Here is a tiny trained network, its code and every weight. The questions are about switching its units off for an input and a class, where a switched-off unit gives its printed mean instead of its output.

import numpy as np


def w(rows, s, z=0):
    codes = np.array(rows[::2]) - 128.0
    scale = np.full(codes.shape[1], s)
    scale[-1] = z or s
    return codes * scale


def f(y):
    return y / 2 * (1 + np.tanh(0.7978845608 * (y + 0.044715 * y**3)))


def log_softmax(a):
    a = a - a.max(-1, keepdims=True)
    return a - np.log(np.exp(a).sum(-1, keepdims=True))


def net(x, mask):
    res = np.array(x, float).reshape(1, 4) / 4 @ E
    y = f(res @ A[0][:, :-1].T + A[0][:, -1])
    res = res + np.where(mask, y, B[0][:, -1]) @ B[0][:, :-1]
    return log_softmax(res[-1] @ U[:, :-1].T + U[:, -1])


A, B = {}, {}
E = w([
[205,219,151,175,119],'x0',
[119,203,68,62,109],'x1',
[171,148,125,130,248],'x2',
[214,96,143,67,137],'x3',
],0.014)
A[0] = w([
[32,155,132,99,99,129],'N1',
[149,138,85,53,65,149],'N2',
[93,111,119,156,157,97],'N3',
[136,114,114,70,61,149],'N4',
[138,91,147,55,138,230],'N5',
[111,44,127,125,131,87],'N6',
[161,163,172,194,139,255],'N7',
[192,163,157,91,138,144],'N8',
[61,146,92,154,191,181],'N9',
[86,81,147,144,160,217],'N10',
[107,69,114,99,142,107],'N11',
[151,160,158,127,65,82],'N12',
[180,89,160,108,124,172],'N13',
[114,221,114,88,90,148],'N14',
[120,130,167,175,179,170],'N15',
[172,136,158,162,110,174],'N16',
[174,78,133,110,163,178],'N17',
[166,123,154,181,87,143],'N18',
[102,182,161,80,73,133],'N19',
[62,131,155,161,170,87],'N20',
[141,253,147,149,97,172],'N21',
],0.015,0.0051)
B[0] = w([
[105,137,169,126,73,218],'N1',
[108,101,121,91,82,214],'N2',
[161,102,106,188,106,165],'N3',
[149,95,124,45,133,202],'N4',
[126,127,176,106,117,196],'N5',
[89,164,168,151,158,191],'N6',
[164,111,152,62,142,239],'N7',
[104,167,143,146,87,202],'N8',
[147,114,158,149,108,213],'N9',
[137,132,143,180,135,207],'N10',
[145,168,169,99,120,183],'N11',
[183,151,86,136,173,180],'N12',
[68,137,197,87,161,187],'N13',
[106,157,76,167,73,221],'N14',
[140,47,145,129,138,205],'N15',
[150,121,132,67,145,191],'N16',
[116,149,162,141,112,197],'N17',
[167,151,143,78,134,192],'N18',
[140,118,111,115,83,195],'N19',
[117,97,123,181,98,188],'N20',
[150,249,155,132,147,250],'N21',
],0.012,0.015)
U = w([
[221,227,17,149,109,106],'0',
[35,137,31,120,245,3],'1',
[231,62,71,227,117,86],'2',
[181,197,255,121,180,167],'3',
[41,210,124,196,57,158],'4',
[155,36,94,28,71,157],'5',
],0.0084,0.0049)

Each question gives the input, the list of numbers given to net, and the class t.
The units are the neurons (one row each of A and B). Each row of codes is followed by its name. A weight is (code - 128) times the scale printed after its matrix; where a second scale follows, it is the last column's (A, B and U).
mask holds one flag per neuron, in row order. A switched-off neuron (its flag False) gives its mean, the last column of its row in B, instead of its output. The means were averaged over made-up inputs and are rounded, as every weight is.
A unit's drop is (log p(t) with every unit on - log p(t) with that unit switched off) / (log p(t) with every unit on - log p(t) with every unit switched off).
The circuit of an input: a set's keep is (log p(t) with only the set's units on - log p(t) with every unit switched off) / (log p(t) with every unit on - log p(t) with every unit switched off). Starting from the 12 units with the biggest drops (on a tie, the unit counted first), units are removed one at a time, each time the one whose removal leaves the highest keep (on an exact tie, the one counted first), for as long as the keep stays at least 0.8.
units of the circuit, in order: the units of the circuit, biggest drop first
top k neurons: the k neurons with the biggest drops, biggest first
drop of u: that unit's drop, to one decimal
input [5,4,1,5], class 0: units of the circuit, in order -> N14; N6
input [2,-2,-4,6], class 5: units of the circuit, in order -> N21
input [0,5,-4,4], class 5: top 2 neurons -> N4; N2
input [4,-8,6,-5], class 2: top 2 neurons -> N15; N20
input [-2,-1,-6,0], class 5: top 2 neurons -> N21; N4
input [-8,-3,-3,0], class 3: top 2 neurons -> N14; N11
input [-1,-2,-6,4], class 5: top 2 neurons -> N21; N4
input [-4,2,5,-2], class 2: top 2 neurons -> N21; N13
input [-3,7,-6,-1], class 5: drop of N4 -> 1.1
input [1,8,4,-5], class 4: drop of N7 -> 0.1
input [-3,2,5,-3], class 2: drop of N21 -> 0.2
